Below is a small trained network, with its code and all its weights. Each question gives an input and a class and asks what happens when units are switched off, that is, made to give their printed mean instead of their output.

import numpy as np


def w(rows, s, z=0):
    codes = np.array(rows[::2]) - 128.0
    scale = np.full(codes.shape[1], s)
    scale[-1] = z or s
    return codes * scale


def f(y):
    return y / 2 * (1 + np.tanh(0.7978845608 * (y + 0.044715 * y**3)))


def log_softmax(a):
    a = a - a.max(-1, keepdims=True)
    return a - np.log(np.exp(a).sum(-1, keepdims=True))


def net(x, mask):
    res = np.array(x, float).reshape(1, 6) / 4 @ E
    y = f(res @ A[0][:, :-1].T + A[0][:, -1])
    res = res + np.where(mask, y, B[0][:, -1]) @ B[0][:, :-1]
    return log_softmax(res[-1] @ U[:, :-1].T + U[:, -1])


A, B = {}, {}
E = w([
[125,124,126,126,126],'x0',
[193,33,196,104,123],'x1',
[173,88,58,194,231],'x2',
[117,25,1,132,52],'x3',
[69,88,93,45,182],'x4',
[198,172,36,15,117],'x5',
],0.0072)
A[0] = w([
[151,139,83,48,166,79],'neuron 1',
[95,129,175,176,98,159],'neuron 2',
[171,151,169,110,166,53],'neuron 3',
[183,89,85,190,164,98],'neuron 4',
[147,196,125,151,131,233],'neuron 5',
[85,71,94,85,87,128],'neuron 6',
[82,98,69,82,151,112],'neuron 7',
[157,122,94,147,193,12],'neuron 8',
[202,180,91,119,109,69],'neuron 9',
[157,86,61,201,45,73],'neuron 10',
[64,219,77,153,82,162],'neuron 11',
[130,113,123,169,168,91],'neuron 12',
[188,148,165,140,196,244],'neuron 13',
[182,62,115,148,91,159],'neuron 14',
[99,139,98,62,162,86],'neuron 15',
[116,143,156,119,167,5],'neuron 16',
[143,112,65,181,195,18],'neuron 17',
[201,70,206,77,83,117],'neuron 18',
[194,67,168,103,149,209],'neuron 19',
[157,171,148,111,166,53],'neuron 20',
[154,208,121,156,135,99],'neuron 21',
[53,113,12,107,118,184],'neuron 22',
[110,147,134,91,37,148],'neuron 23',
[174,167,168,129,153,69],'neuron 24',
[166,104,88,156,218,22],'neuron 25',
[109,109,177,50,214,98],'neuron 26',
[154,145,77,70,157,130],'neuron 27',
[33,182,74,171,153,28],'neuron 28',
[183,190,113,97,65,176],'neuron 29',
[25,89,135,174,174,122],'neuron 30',
[140,241,40,181,131,170],'neuron 31',
[192,67,178,135,129,208],'neuron 32',
[231,176,114,113,97,182],'neuron 33',
[176,63,157,105,51,186],'neuron 34',
[134,94,77,153,88,3],'neuron 35',
[32,112,123,87,39,118],'neuron 36',
[126,80,188,138,174,128],'neuron 37',
[104,150,132,82,187,130],'neuron 38',
[170,121,92,178,180,80],'neuron 39',
[36,104,121,242,73,166],'neuron 40',
],0.011,0.0039)
B[0] = w([
[158,84,218,158,149,184],'neuron 1',
[178,104,166,88,206,187],'neuron 2',
[67,151,154,200,62,153],'neuron 3',
[107,208,110,86,151,198],'neuron 4',
[119,151,94,203,152,198],'neuron 5',
[129,171,173,186,139,194],'neuron 6',
[87,46,127,220,87,191],'neuron 7',
[120,210,209,96,196,158],'neuron 8',
[182,36,204,138,123,160],'neuron 9',
[87,129,235,195,68,205],'neuron 10',
[181,200,7,146,179,220],'neuron 11',
[100,119,161,98,163,157],'neuron 12',
[100,153,111,211,86,225],'neuron 13',
[82,138,92,209,74,190],'neuron 14',
[139,63,122,114,204,170],'neuron 15',
[109,120,199,165,87,135],'neuron 16',
[60,215,188,98,182,189],'neuron 17',
[164,202,38,133,250,204],'neuron 18',
[199,139,2,198,144,202],'neuron 19',
[72,149,157,177,97,151],'neuron 20',
[118,106,104,216,126,173],'neuron 21',
[93,154,112,194,158,254],'neuron 22',
[132,197,178,129,171,191],'neuron 23',
[51,167,187,202,39,160],'neuron 24',
[132,238,192,40,208,189],'neuron 25',
[69,137,88,237,105,196],'neuron 26',
[166,76,199,169,130,186],'neuron 27',
[224,58,42,173,132,199],'neuron 28',
[182,121,200,150,176,190],'neuron 29',
[196,78,197,157,103,212],'neuron 30',
[162,108,90,165,170,244],'neuron 31',
[193,143,85,172,145,202],'neuron 32',
[165,79,180,178,144,190],'neuron 33',
[116,189,106,162,160,208],'neuron 34',
[93,173,187,170,54,154],'neuron 35',
[125,219,185,146,181,209],'neuron 36',
[197,97,118,141,151,184],'neuron 37',
[119,116,127,200,133,176],'neuron 38',
[104,163,189,43,151,182],'neuron 39',
[194,110,146,171,162,237],'neuron 40',
],0.0069,0.0081)
U = w([
[138,145,79,154,125,153],'0',
[117,127,137,155,117,249],'1',
[121,137,134,149,115,242],'2',
[73,144,148,187,77,35],'3',
[118,189,175,95,147,108],'4',
[182,71,195,135,120,38],'5',
[136,121,66,105,76,151],'6',
[54,105,141,9,58,1],'7',
],0.015,0.0096)

Each question gives the input, the list of numbers given to net, and the class t.
The units are the neurons (one row each of A and B). Each row of codes is followed by its name. A weight is (code - 128) times the scale printed after its matrix; where a second scale follows, it is the last column's (A, B and U).
mask holds one flag per neuron, in row order. A switched-off neuron (its flag False) gives its mean, the last column of its row in B, instead of its output. The means were averaged over made-up inputs and are rounded, as every weight is.
A unit's drop is (log p(t) with every unit on - log p(t) with that unit switched off) / (log p(t) with every unit on - log p(t) with every unit switched off).
The circuit of an input: a set's keep is (log p(t) with only the set's units on - log p(t) with every unit switched off) / (log p(t) with every unit on - log p(t) with every unit switched off). Starting from the 12 units with the biggest drops (on a tie, the unit counted first), units are removed one at a time, each time the one whose removal leaves the highest keep (on an exact tie, the one counted first), for as long as the keep stays at least 0.8.
circuit, biggest first: the units of the circuit, biggest drop first
most important unit: the unit with the biggest drop
k most important neurons: the k neurons with the biggest drops, biggest first
drop when u is switched off: that unit's drop, to one decimal
input [-3,7,-5,6,1,-6], class 0: most important unit => neuron 18
input [3,6,7,7,-1,7], class 3: circuit, biggest first => (neuron 14; neuron 10)
input [-5,-4,-8,-4,2,-4], class 4: circuit, biggest first => (neuron 36; neuron 2)
input [6,-7,-2,-5,0,-8], class 5: circuit, biggest first => (neuron 30; neuron 2; neuron 40)
input [-1,7,-4,2,-6,-2], class 0: circuit, biggest first => (neuron 18; neuron 19)
input [-7,-1,-8,-1,6,3], class 4: circuit, biggest first => (neuron 36; neuron 23)
input [4,-7,5,-8,8,7], class 1: 2 most important neurons => (neuron 15; neuron 1)
input [-2,4,4,8,-2,6], class 3: 2 most important neurons => (neuron 10; neuron 14)
input [3,8,-4,-8,-5,-4], class 0: 3 most important neurons => (neuron 18; neuron 19; neuron 32)
input [5,6,-7,6,-3,-4], class 4: circuit, biggest first => (neuron 36; neuron 23; neuron 18)
input [4,8,8,-5,-3,4], class 0: 3 most important neurons => (neuron 19; neuron 32; neuron 13)
input [-1,-5,-7,2,5,6], class 4: 3 most important neurons => (neuron 36; neuron 23; neuron 19)
input [2,6,5,-3,-2,8], class 5: 4 most important neurons => (neuron 9; neuron 33; neuron 1; neuron 27)
input [-5,5,-8,-8,-1,-1], class 3: 3 most important neurons => (neuron 24; neuron 3; neuron 26)
input [6,2,-8,-8,-6,1], class 3: 2 most important neurons => (neuron 24; neuron 3)
input [7,3,-4,6,7,-8], class 5: circuit, biggest first => (neuron 30)
input [0,8,8,-2,-1,-4], class 0: 2 most important neurons => (neuron 19; neuron 32)
input [4,-7,0,7,8,8], class 1: 4 most important neurons => (neuron 22; neuron 1; neuron 27; neuron 7)
input [5,6,4,-8,3,-5], class 3: 2 most important neurons => (neuron 26; neuron 13)
input [0,-6,-2,-5,-1,-1], class 0: most important unit => neuron 11
input [2,3,8,-5,6,6], class 4: 2 most important neurons => (neuron 25; neuron 8)
input [2,5,-3,0,5,-2], class 0: 3 most important neurons => (neuron 18; neuron 19; neuron 10)
input [0,8,-7,-8,7,0], class 0: 2 most important neurons => (neuron 18; neuron 19)
input [-7,4,8,-2,2,0], class 4: drop when neuron 25 is switched off => 0.2
input [4,-1,0,8,-6,-1], class 3: drop when neuron 10 is switched off => 0.3
input [2,-4,-7,7,0,4], class 3: drop when neuron 10 is switched off => 0.4
input [-6,2,-6,-5,-4,7], class 5: drop when neuron 14 is switched off => 0.1
